Here is a tiny trained network, its code and every weight. The questions are about switching its units off for an input and a class, where a switched-off unit gives its printed mean instead of its output.

import numpy as np


def w(rows, s, z=0):
    codes = np.array(rows[::2]) - 128.0
    scale = np.full(codes.shape[1], s)
    scale[-1] = z or s
    return codes * scale


def f(y):
    return y / 2 * (1 + np.tanh(0.7978845608 * (y + 0.044715 * y**3)))


def log_softmax(a):
    a = a - a.max(-1, keepdims=True)
    return a - np.log(np.exp(a).sum(-1, keepdims=True))


def net(x, mask):
    res = np.array(x, float).reshape(1, 7) / 4 @ E
    y = f(res @ A[0][:, :-1].T + A[0][:, -1])
    res = res + np.where(mask, y, B[0][:, -1]) @ B[0][:, :-1]
    return log_softmax(res[-1] @ U[:, :-1].T + U[:, -1])


A, B = {}, {}
E = w([
[146,187,12,216,150,15],'x0',
[37,118,88,4,254,100],'x1',
[135,131,139,116,110,110],'x2',
[129,136,141,143,156,145],'x3',
[175,168,191,104,148,110],'x4',
[123,125,116,140,138,144],'x5',
[26,255,162,132,44,170],'x6',
],0.0076)
A[0] = w([
[105,129,95,83,184,92,11],'n0',
[174,128,153,186,46,181,142],'n1',
[88,132,142,83,124,140,109],'n2',
[143,75,132,105,162,131,229],'n3',
[121,181,113,119,96,133,177],'n4',
[103,208,70,162,162,46,124],'n5',
[159,44,131,106,167,120,254],'n6',
[135,134,132,112,154,115,116],'n7',
[89,152,132,62,126,159,112],'n8',
[118,133,82,75,191,90,237],'n9',
[160,167,117,114,160,172,130],'n10',
[147,87,158,103,108,168,184],'n11',
[205,114,93,181,113,106,144],'n12',
[188,7,124,94,180,114,95],'n13',
[89,104,119,116,115,139,121],'n14',
[156,115,130,150,128,90,129],'n15',
[129,143,129,111,126,114,113],'n16',
[138,125,138,137,116,105,138],'n17',
[95,151,136,154,105,118,174],'n18',
[201,100,93,181,132,94,156],'n19',
[129,152,152,110,124,131,118],'n20',
],0.015,0.008)
B[0] = w([
[188,189,110,132,100,167,174],'n0',
[174,130,108,210,66,103,210],'n1',
[91,110,120,108,172,105,164],'n2',
[140,159,92,111,108,142,217],'n3',
[111,106,123,148,141,142,166],'n4',
[197,138,112,193,55,139,210],'n5',
[196,194,100,106,83,133,251],'n6',
[107,124,96,136,113,141,142],'n7',
[99,89,145,82,180,103,180],'n8',
[79,61,177,162,125,112,246],'n9',
[110,107,123,141,127,109,137],'n10',
[115,128,135,208,120,126,191],'n11',
[94,145,135,42,187,133,197],'n12',
[129,80,149,252,89,117,246],'n13',
[141,153,158,136,153,133,142],'n14',
[98,138,108,107,158,147,156],'n15',
[110,115,92,141,141,144,129],'n16',
[126,147,137,112,131,145,136],'n17',
[155,109,156,129,136,130,159],'n18',
[81,150,135,21,183,148,209],'n19',
[108,110,100,126,121,143,141],'n20',
],0.017,0.016)
U = w([
[211,237,102,154,29,163,255],'0',
[119,89,213,219,52,99,81],'1',
[40,186,163,2,208,129,61],'2',
],0.0075,0.00074)

Each question gives the input, the list of numbers given to net, and the class t.
The units are the neurons (one row each of A and B). Each row of codes is followed by its name. A weight is (code - 128) times the scale printed after its matrix; where a second scale follows, it is the last column's (A, B and U).
mask holds one flag per neuron, in row order. A switched-off neuron (its flag False) gives its mean, the last column of its row in B, instead of its output. The means were averaged over made-up inputs and are rounded, as every weight is.
A unit's drop is (log p(t) with every unit on - log p(t) with that unit switched off) / (log p(t) with every unit on - log p(t) with every unit switched off).
most important unit: the unit with the biggest drop
k most important neurons: the k neurons with the biggest drops, biggest first
drop when u is switched off: that unit's drop, to one decimal
input [-2,-1,0,-2,4,-6,-5], class 0: most important neuron	[n6]
input [5,7,3,-2,-5,1,7], class 1: 2 most important neurons	[n9 n6]
input [8,8,-2,-1,0,7,7], class 1: 3 most important neurons	[n9 n6 n3]
input [4,1,-3,3,-1,-8,4], class 1: 4 most important neurons	[n6 n3 n0 n19]
input [8,7,-1,-2,4,-5,6], class 1: 3 most important neurons	[n9 n6 n3]
input [7,4,-2,5,-8,-8,-8], class 0: 2 most important neurons	[n6 n0]
input [5,7,-4,5,3,-4,-8], class 0: 2 most important neurons	[n6 n0]
input [2,4,-2,8,-8,0,-4], class 0: 2 most important neurons	[n6 n0]
input [2,7,-8,-8,-1,-3,8], class 1: 2 most important neurons	[n5 n19]
input [-1,0,4,-8,6,-3,7], class 1: 3 most important neurons	[n19 n12 n6]
input [6,8,-1,8,6,6,2], class 1: 4 most important neurons	[n9 n6 n3 n19]
input [2,7,8,-6,0,1,7], class 1: 3 most important neurons	[n5 n19 n12]
input [-1,2,0,2,6,3,1], class 2: 3 most important neurons	[n13 n1 n5]
input [8,-2,6,-5,-5,8,-1], class 2: most important unit	n19
input [6,-8,-3,2,5,0,-2], class 2: drop when n12 is switched off	0.3
input [6,8,-4,-5,-4,-7,6], class 1: drop when n6 is switched off	0.5
input [-4,4,5,-2,-3,4,8], class 2: drop when n2 is switched off	0.0
